Facts:
j554 | κ j39 | ζ a
j774 | κ j763 | ζ a
j10 | κ j568 | ζ a
j527 | κ j370 | ζ c
j15 | ζ b
j520 | κ j620 | ζ c
j770 | κ j702 | ζ b
j192 | κ j472 | ζ b
j754 | κ j352 | ζ d
j568 | ζ c
j251 | κ j885 | ζ a
j134 | κ j825 | ζ a
j679 | κ j882 | ζ a
j956 | κ j497 | ζ d
j64 | κ j527 | ζ a
j150 | κ j704 | ζ c
j857 | κ j602 | ζ a
j363 | κ j983 | ζ b
j184 | ζ a
j548 | κ j10 | ζ a
j68 | ζ a
j479 | κ j494 | ζ d
j714 | κ j8 | ζ c
j665 | κ j35 | ζ d
j411 | κ j508 | ζ d
j935 | κ j538 | ζ c
j799 | κ j68 | ζ b
j552 | κ j36 | ζ c
j370 | κ j448 | ζ a
j704 | κ j528 | ζ b
j151 | κ j6 | ζ d
j942 | κ j184 | ζ b
j494 | κ j935 | ζ e
j965 | κ j857 | ζ b
j983 | ζ a
j702 | κ j293 | ζ d
j24 | κ j770 | ζ a
j321 | κ j479 | ζ b
j616 | κ j802 | ζ c
j809 | κ j714 | ζ c
j667 | κ j71 | ζ b
j287 | κ j23 | ζ c
j390 | κ j198 | ζ a
j352 | κ j667 | ζ c
j200 | κ j754 | ζ a
j538 | κ j880 | ζ c
j652 | κ j141 | ζ a
j874 | ζ e
j994 | κ j988 | ζ c
j817 | κ j926 | ζ a
j889 | κ j779 | ζ b
j988 | κ j652 | ζ e
j540 | κ j785 | ζ a
j35 | ζ a
j369 | κ j665 | ζ a
j926 | κ j411 | ζ a
j55 | κ j359 | ζ b
j496 | κ j390 | ζ a
j813 | κ j55 | ζ a
j885 | κ j275 | ζ b
j785 | κ j918 | ζ a
j54 | κ j369 | ζ e
j497 | κ j806 | ζ c
j71 | κ j818 | ζ c
j141 | κ j716 | ζ a
j806 | κ j314 | ζ c
j698 | κ j525 | ζ b
j841 | κ j134 | ζ a
j198 | κ j554 | ζ b
j423 | ζ d
j359 | κ j174 | ζ c
j818 | κ j194 | ζ d
j739 | κ j625 | ζ a
j939 | κ j905 | ζ a
j448 | κ j540 | ζ c
j475 | κ j38 | ζ a
j802 | κ j841 | ζ b
j918 | κ j548 | ζ b
j715 | κ j151 | ζ a
j763 | κ j351 | ζ a
j481 | ζ a
j456 | ζ c
j174 | κ j735 | ζ a
j905 | ζ c
j882 | ζ a
j23 | κ j616 | ζ c
j749 | ζ e
j208 | κ j150 | ζ c
j428 | κ j208 | ζ a
j508 | κ j394 | ζ a
j34 | κ j971 | ζ b
j394 | ζ a
j472 | κ j799 | ζ a
j236 | κ j679 | ζ c
j528 | κ j817 | ζ b
j825 | κ j48 | ζ b
j109 | ζ a
j735 | κ j552 | ζ d
j87 | κ j956 | ζ d
j194 | κ j994 | ζ a
j678 | κ j774 | ζ c
j351 | κ j749 | ζ b
j869 | ζ c
j880 | κ j869 | ζ e
j293 | ζ e
j716 | κ j965 | ζ a
j862 | κ j236 | ζ c
j190 | κ j551 | ζ c
j233 | κ j730 | ζ a
j645 | κ j982 | ζ a
j447 | ζ b
j982 | κ j24 | ζ e
j8 | κ j889 | ζ b
j350 | κ j865 | ζ a
j779 | κ j54 | ζ a
j625 | ζ e
j551 | ζ b
j238 | κ j363 | ζ a
j275 | κ j233 | ζ a
j48 | κ j200 | ζ d
j730 | κ j715 | ζ a
j780 | κ j739 | ζ a
j602 | κ j238 | ζ a
j620 | ζ c
j39 | κ j190 | ζ a
j460 | κ j678 | ζ d
j6 | ζ a
j314 | ζ c
j525 | κ j192 | ζ a
j38 | κ j87 | ζ c
j971 | κ j805 | ζ d
j36 | κ j780 | ζ c
j3 | κ j251 | ζ c
j932 | κ j109 | ζ e
j805 | κ j15 | ζ a
j865 | κ j428 | ζ a

Known rows:
-2; 1; 4; -6; -3; -2; -4; 1; -11; -2; 3; 7; -1; -7; -1; -5; 1; -11; 2; -5; 0; 1; -1; 1; -9; 1; -2; -1; -2; 1; -4; 1; 2; -2; -4; 3; -7; -2: j813
-33; -3; -4; -8; 0; -20; 6; -6; 11; 5; -14; -8; 9; -16; 4; -5; 4; 2; -3; 9; 13; -3; -9; 1; 20; 0; 14; 0; -9; 4; 5; 24; -1; -1; -15; -1; 15; -6: j68
29; 3; 6; 0; -1; 1; -1; -3; -5; -4; 5; -2; -1; 4; -3; 7; -2; 5; -1; 6; -8; 0; -4; 1; -2; 1; -4; 4; 1; -4; 2; -11; -1; 1; 10; -4; -6; -1: j956
30; 3; 6; 0; -1; 1; -1; -3; -5; -4; 5; -1; -1; 4; -3; 7; -2; 5; -1; 6; -8; 0; -4; 1; -2; 1; -4; 4; 1; -4; 2; -11; -1; 2; 10; -4; -6; -1: j87
3; -2; 3; 7; 1; 14; -7; 1; 1; -2; 4; -2; -1; 3; 4; 4; -3; -2; 0; -4; -5; -3; 6; -1; -7; -1; -3; 4; 8; -2; -4; -3; -2; 3; 4; 4; -3; 4: j497
-31; -7; -2; 1; 4; -5; 0; -8; 18; 4; -15; -19; 10; -10; 8; 4; 0; 9; -4; 10; 8; -8; -4; 0; 22; 0; 12; 4; 0; 1; 5; 23; -4; 3; -9; -1; 17; 0: j314
8; 3; 6; 4; 2; 4; -11; 0; 1; -5; 3; 2; 0; 2; 4; 8; -5; -9; -1; 0; -13; -4; 0; 1; -12; 1; 1; 15; 2; -3; -4; -5; -2; 4; 5; 5; -8; 2: j889
25; -5; 3; 5; -11; -19; -7; 8; 8; 5; 9; -12; -1; 4; -2; -4; 9; -31; 10; -10; 7; 0; 8; -1; -2; -4; -1; -75; -11; -5; -1; -23; 0; -7; -1; 18; 15; 4: j817
-26; -6; -3; 2; 4; -2; 0; -6; 15; 3; -12; -17; 8; -7; 7; 4; -1; 7; -4; 8; 6; -7; -2; 0; 18; -1; 9; 4; 0; 1; 5; 19; -3; 3; -7; 0; 15; 0: j456
0; 4; -6; 0; -2; 7; 32; -3; -19; 3; -6; 23; 6; 24; 6; 11; 6; 48; 7; 11; 3; 32; 3; -4; 30; -7; -14; 9; -9; 4; 12; -19; 9; 4; 3; -27; -3; 10: j48
-13; 1; 1; -12; -6; -15; 12; -9; 7; 6; -11; -15; 7; -21; 1; -4; 6; 20; -6; 10; 18; -4; -15; 2; 26; 1; 12; -7; -8; 4; 9; 21; 3; -2; -15; -9; 10; -8: j749
-3; -4; 0; 6; 2; 11; -4; 0; 4; 0; 0; -5; 1; 3; 4; 4; -2; 2; 0; -2; -2; -3; 5; -1; 0; -1; -1; 2; 6; -1; -1; 2; -2; 2; 2; 2; 2; 3: j520
26; 3; 3; 0; -1; 0; 1; -3; -4; -3; 3; -2; -1; 6; -4; 7; -1; 7; 0; 7; -6; 1; -3; 1; 1; 1; -4; 1; 0; -3; 4; -11; -1; 1; 10; -6; -3; 0: j971
19; 0; -19; -7; 5; 7; 17; 5; -9; 4; 1; -4; -16; 8; -29; -19; -1; 22; -1; -5; 10; 1; 2; 1; -2; 6; -15; -10; 10; 2; 11; 0; 2; -11; 10; -15; 1; -7: j988
16; 12; -6; 20; 5; 7; 5; 4; 44; -1; 14; 7; -7; 19; 7; 11; -2; 10; -11; 2; -10; -4; 1; -3; -9; -4; 20; 41; 9; 2; -12; -10; -8; 13; 13; 3; -6; 0: j918
12; 14; -6; 14; 0; 3; 10; 6; 41; 1; 19; 15; -10; 10; 5; 1; 3; 7; -13; -4; -1; -3; -1; -3; -13; -4; 23; 37; 7; 7; -17; -6; -6; 11; 6; 4; -10; -5: j540
-22; -3; -15; 8; 5; 20; 26; 3; -12; 6; -8; 17; 0; 27; 3; 2; 2; 38; 7; -1; 6; 24; 15; -5; 20; -6; -17; 6; 2; 5; 8; -9; 6; 2; 2; -19; 2; 12: j352

Rows:
No name comes twice in this set of rows, the named rows included.
14; -1; -19; 0; 9; 5; 25; 1; -11; 3; -7; 5; -7; 26; -19; -2; -1; 34; 4; 8; 2; 15; 5; -1; 15; 2; -18; 1; 3; 0; 15; -11; 1; -5; 15; -22; 6; 2	j818
11; -1; 1; 1; -6; -8; -3; 5; 0; 2; 6; 0; -2; 0; -2; -5; 4; -17; 5; -7; 3; 1; 3; 0; -6; -2; -1; -30; -5; -1; -3; -11; 1; -4; -1; 9; 3; 1	j865
-12; 3; -2; 5; 0; 6; 13; 0; -9; 0; -4; 18; 5; 17; 11; 11; 2; 20; 6; 4; -4; 20; 5; -3; 12; -6; -6; 13; -7; 2; 3; -13; 5; 5; 0; -10; -4; 10	j802
14; 4; 4; -7; -7; 0; 7; -2; -7; 2; 4; -1; -3; -9; -3; -5; 4; 13; -2; -1; 8; 1; -7; 1; 4; 0; -1; -9; -2; 3; 3; 0; 5; -3; -5; -6; -6; -4	j932
7; -4; -21; -4; 12; 1; 4; 9; -2; 1; -1; -3; -16; 8; -29; -20; -5; -5; -1; -7; 3; -5; 5; 1; -14; 8; -11; -3; 12; -1; 4; 5; -4; -11; 12; -3; 5; -7	j141
9; -4; -19; -4; 11; 1; 1; 8; -1; 1; 1; -4; -16; 6; -29; -19; -5; -9; -1; -7; 2; -8; 5; 1; -16; 9; -9; -3; 12; -1; 3; 6; -5; -11; 12; -1; 4; -8	j716
-9; -1; 1; 7; -1; 17; 7; 1; -6; 1; 0; 11; 3; 12; 11; 7; 1; 16; 3; -3; -1; 12; 9; -3; 6; -6; -7; 8; 1; 2; -1; -8; 4; 5; -1; -6; -5; 9	j616
1; 3; -1; 0; -2; -1; 2; 3; 2; 0; 5; 8; -3; 0; -1; -4; 2; -5; -1; -4; 1; 1; 0; 0; -7; -1; 3; 3; -1; 2; -5; -2; 0; 0; -1; 2; -5; -2	j64
-10; 0; 13; -14; -4; -3; -14; -3; -26; -5; -2; 5; 4; -21; 2; -5; -2; -20; 2; -3; -3; -4; -7; 3; -12; 4; -5; 4; -4; -1; -4; 9; 4; -4; -9; 5; -11; -3	j739
-7; -1; 27; -21; -7; 2; -30; -6; -49; -12; 0; 8; 6; -34; 4; -4; -6; -36; 4; -6; -12; -8; -10; 5; -27; 7; -12; 9; -2; -4; -6; 12; 6; -5; -11; 10; -24; -5	j174
23; 7; 11; -6; -9; 5; 0; -2; -10; -1; 11; 3; -4; -12; 0; -3; 2; 5; -3; -5; 2; -3; -8; 2; -9; 1; 0; 1; 1; 2; -3; -3; 5; 0; -3; -2; -16; -5	j54
4; -2; -7; 3; 8; 0; -5; 1; 6; -2; -3; -7; -3; 6; -8; 1; -6; -4; -1; 3; -7; -4; 2; 1; -5; 3; -1; 6; 4; -4; 3; 1; -4; -2; 9; 1; 5; 0	j363
-29; -5; -4; 4; 5; -5; 2; -7; 26; 4; -13; -18; 8; -7; 9; 5; 0; 12; -7; 10; 8; -9; -4; -1; 22; -1; 16; 10; 1; 2; 4; 23; -5; 5; -8; -1; 17; -1	j568

The same nodes again, as new rows of numbers:
Known rows:
-5; -9; 5; -4; 1; 4; -14; -1; -4; 5; -5; -4; 2: j481
-63; -9; -7; 4; -19; -19; -32; -6; -14; 30; 6; 47; 13: j174
-56; -9; -6; 2; -17; -16; -29; -6; -13; 27; 4; 40; 11: j739
-20; 3; -8; 20; 11; 31; -4; 13; -4; -21; 14; 56; -10: j527
-14; -9; 13; -22; 9; -12; 9; -18; -4; 0; -9; -6; 2: j770
20; -3; 17; -20; 0; 3; 35; -22; 1; 1; 12; -3; 7: j428
4; -3; -4; 10; -5; 10; -1; 29; -3; -11; 14; 10; -7: j971
18; -1; 28; -48; 2; -15; 69; -45; 2; -3; 18; -1; 8: j704
-13; -8; 13; -26; 6; -13; 12; -19; -2; 2; -5; -3; 2: j15
-20; -20; 5; -34; 2; -13; -6; -27; 11; 3; -35; 55; 1: j198
37; 9; 30; -34; -19; -21; 12; -39; 1; -15; -10; -29; -5: j667
46; 7; -50; 35; 18; 1; -15; 22; 24; 17; 21; 12; 5: j809
-39; -31; 11; -39; -36; -13; 8; 5; 16; 9; 10; -58; -3: j275
16; -3; 16; -18; 0; 3; 29; -18; -1; 2; 11; -1; 7: j394
-1; 13; -8; 58; 25; 2; 9; 13; -10; -16; 0; -41; 0: j38
54; 5; -5; 26; -13; -13; -10; -8; 16; -29; 2; -26; -9: j23
24; -2; 19; -23; 0; 3; 42; -25; 0; 1; 15; -2; 8: j817

Rows:
No name comes twice in this set of rows, the named rows included.
-51; -8; -5; 2; -15; -15; -29; -6; -12; 25; 5; 37; 11	j813
30; 4; 8; -8; -7; 8; 49; 8; 1; -16; 34; 13; -2	j411
65; 9; 14; 2; -31; -2; -8; 8; 3; -33; 10; -25; -15	j754
-43; -28; 19; -62; -30; -29; 32; -15; 17; 4; 11; -55; -4	j885
73; 5; 13; 2; -31; -4; -14; 9; 6; -37; 12; -31; -17	j48
59; -1; 22; -10; -23; -9; -26; -19; 4; -19; -10; -42; -8	j200
-34; -28; 10; -35; -30; -11; 5; 5; 14; 8; 9; -52; -3	j251
41; -7; -26; -23; 22; -11; -14; 1; 17; 29; 14; 1; 7	j8
-20; -19; 5; -34; 2; -13; -4; -26; 10; 3; -32; 50; 1	j551
-3; -4; 11; 23; 23; 6; -14; 9; -20; -4; -9; -51; 1	j475
43; -7; -29; -23; 24; -10; -15; 2; 18; 31; 15; 2; 8	j889
-36; -30; 11; -37; -33; -12; 6; 5; 15; 8; 9; -56; -3	j715
-4; 6; -16; 36; 8; 0; 4; 5; 5; -8; 0; 5; 0	j678

